Below is a small trained network, with its code and all its weights. Each question gives an input and a class and asks what happens when units are switched off, that is, made to give their printed mean instead of their output.

import numpy as np


def w(rows, s, z=0):
    codes = np.array(rows[::2]) - 128.0
    scale = np.full(codes.shape[1], s)
    scale[-1] = z or s
    return codes * scale


def f(y):
    return np.maximum(y, 0)


def log_softmax(a):
    a = a - a.max(-1, keepdims=True)
    return a - np.log(np.exp(a).sum(-1, keepdims=True))


def net(x, mask):
    res = np.array(x, float).reshape(1, 8) / 4 @ E
    y = f(res @ A[0][:, :-1].T + A[0][:, -1])
    res = res + np.where(mask, y, B[0][:, -1]) @ B[0][:, :-1]
    return log_softmax(res[-1] @ U[:, :-1].T + U[:, -1])


A, B = {}, {}
E = w([
[188,2,96,220,121,149,172,41,163],'x0',
[111,101,149,90,100,149,119,108,141],'x1',
[20,112,50,207,40,195,181,165,51],'x2',
[141,133,129,101,118,142,115,92,91],'x3',
[97,123,140,111,124,150,149,122,181],'x4',
[32,78,185,74,197,43,199,91,27],'x5',
[115,95,152,107,92,125,121,129,145],'x6',
[129,108,143,148,124,118,107,147,115],'x7',
],0.0098)
A[0] = w([
[126,152,239,121,173,96,123,122,137,130],'neuron 1',
[127,87,43,151,82,204,119,145,136,112],'neuron 2',
[80,142,112,135,71,158,185,159,75,16],'neuron 3',
[67,205,117,79,116,139,59,197,116,200],'neuron 4',
[98,140,164,154,129,163,171,176,86,189],'neuron 5',
[155,195,122,154,83,159,34,126,185,254],'neuron 6',
[47,70,144,129,170,43,198,74,72,120],'neuron 7',
[123,117,142,135,117,101,163,219,114,141],'neuron 8',
[163,150,189,101,190,88,91,90,168,209],'neuron 9',
[199,103,123,101,162,118,110,120,167,24],'neuron 10',
[140,72,105,166,127,210,68,136,150,101],'neuron 11',
[146,148,85,133,156,96,121,129,117,109],'neuron 12',
[145,87,146,97,124,104,164,196,175,109],'neuron 13',
[136,87,48,247,56,176,163,80,129,132],'neuron 14',
[62,151,107,160,62,173,181,164,66,89],'neuron 15',
[66,130,119,144,93,171,161,166,73,10],'neuron 16',
[209,90,136,77,196,97,83,122,188,178],'neuron 17',
[121,111,167,70,149,61,155,177,137,172],'neuron 18',
[172,108,156,147,139,158,82,67,162,225],'neuron 19',
[230,194,125,129,58,187,67,186,185,84],'neuron 20',
[180,4,104,184,177,116,172,28,162,126],'neuron 21',
[113,133,88,84,171,155,139,160,78,100],'neuron 22',
[43,122,56,141,90,135,132,163,83,147],'neuron 23',
[255,135,220,131,159,104,130,103,188,12],'neuron 24',
[108,181,199,50,165,56,164,142,83,154],'neuron 25',
[142,106,31,206,11,159,167,106,134,117],'neuron 26',
],0.0091,0.0088)
B[0] = w([
[96,139,154,147,166,125,110,76,186,189],'neuron 1',
[70,155,125,156,137,95,59,111,155,191],'neuron 2',
[204,178,152,112,137,93,167,187,155,164],'neuron 3',
[224,113,170,76,114,180,229,214,85,222],'neuron 4',
[115,105,60,142,129,158,105,74,159,178],'neuron 5',
[116,51,53,89,32,186,211,142,35,251],'neuron 6',
[177,155,162,91,152,188,224,211,19,220],'neuron 7',
[95,73,162,173,112,150,131,141,135,155],'neuron 8',
[88,180,168,196,155,81,120,110,179,236],'neuron 9',
[102,77,42,147,74,172,105,86,112,162],'neuron 10',
[97,166,150,124,117,91,115,103,160,179],'neuron 11',
[120,127,132,135,136,132,100,161,149,140],'neuron 12',
[119,105,128,154,194,121,131,117,112,147],'neuron 13',
[118,159,127,161,136,122,58,64,167,231],'neuron 14',
[200,122,107,66,86,142,212,218,59,195],'neuron 15',
[253,135,177,91,165,116,142,170,113,162],'neuron 16',
[210,137,135,107,170,152,217,216,83,236],'neuron 17',
[94,99,156,161,127,69,92,97,164,193],'neuron 18',
[171,139,151,144,178,53,105,147,209,213],'neuron 19',
[218,153,158,68,150,136,217,206,135,235],'neuron 20',
[153,110,122,42,33,190,237,249,14,227],'neuron 21',
[132,96,161,163,118,88,131,108,163,151],'neuron 22',
[124,89,102,76,129,192,165,124,98,198],'neuron 23',
[132,87,44,53,45,170,173,102,26,202],'neuron 24',
[47,172,111,199,170,67,38,48,208,224],'neuron 25',
[36,127,124,170,133,53,34,33,182,220],'neuron 26',
],0.0079,0.017)
U = w([
[169,146,186,110,149,132,163,181,133,254],'0',
[113,91,74,107,99,163,158,159,109,33],'1',
[43,137,133,167,156,74,8,70,178,121],'2',
],0.011,0.00094)

Each question gives the input, the list of numbers given to net, and the class t.
The units are the neurons (one row each of A and B). Each row of codes is followed by its name. A weight is (code - 128) times the scale printed after its matrix; where a second scale follows, it is the last column's (A, B and U).
mask holds one flag per neuron, in row order. A switched-off neuron (its flag False) gives its mean, the last column of its row in B, instead of its output. The means were averaged over made-up inputs and are rounded, as every weight is.
A unit's drop is (log p(t) with every unit on - log p(t) with that unit switched off) / (log p(t) with every unit on - log p(t) with every unit switched off).
The circuit of an input: a set's keep is (log p(t) with only the set's units on - log p(t) with every unit switched off) / (log p(t) with every unit on - log p(t) with every unit switched off). Starting from the 12 units with the biggest drops (on a tie, the unit counted first), units are removed one at a time, each time the one whose removal leaves the highest keep (on an exact tie, the one counted first), for as long as the keep stays at least 0.8.
circuit, biggest first: the units of the circuit, biggest drop first
most important unit: the unit with the biggest drop
top k neurons: the k neurons with the biggest drops, biggest first
drop of u: that unit's drop, to one decimal
input [-1,3,4,1,-4,6,-5,-5], class 0: circuit, biggest first -> (neuron 6)
input [5,1,-8,0,-4,-5,-3,3], class 1: top 3 neurons -> (neuron 24; neuron 10; neuron 6)
input [4,3,-8,0,1,-4,7,2], class 1: top 2 neurons -> (neuron 24; neuron 10)
input [-2,6,8,7,3,5,1,-8], class 0: top 3 neurons -> (neuron 16; neuron 6; neuron 3)
input [-1,1,7,7,6,4,5,-7], class 0: top 4 neurons -> (neuron 6; neuron 16; neuron 3; neuron 24)
input [0,-1,6,-1,-5,5,0,3], class 0: top 4 neurons -> (neuron 6; neuron 16; neuron 24; neuron 3)
input [6,6,-7,-8,-3,0,2,7], class 1: top 4 neurons -> (neuron 24; neuron 10; neuron 21; neuron 20)
input [7,-1,-8,0,5,0,-1,6], class 1: top 3 neurons -> (neuron 24; neuron 10; neuron 21)
input [1,-4,-4,6,4,-4,-3,6], class 1: top 2 neurons -> (neuron 6; neuron 24)
input [6,-5,-6,-5,1,-7,-1,3], class 1: top 2 neurons -> (neuron 24; neuron 6)
input [-4,-6,-8,1,1,1,7,-6], class 2: top 2 neurons -> (neuron 25; neuron 21)
input [6,-7,-6,0,7,-2,5,-1], class 1: top 3 neurons -> (neuron 24; neuron 10; neuron 21)
input [0,7,7,-8,7,3,4,4], class 0: drop of neuron 10 -> 0.4
input [-5,8,-5,-4,-2,2,-4,-2], class 2: drop of neuron 25 -> 0.3
input [-3,3,-8,0,-5,8,8,-5], class 2: most important unit -> neuron 25
input [3,-4,5,1,-3,-6,7,-2], class 2: drop of neuron 26 -> 0.3
input [5,-2,7,3,1,-6,2,-3], class 2: drop of neuron 26 -> 0.4
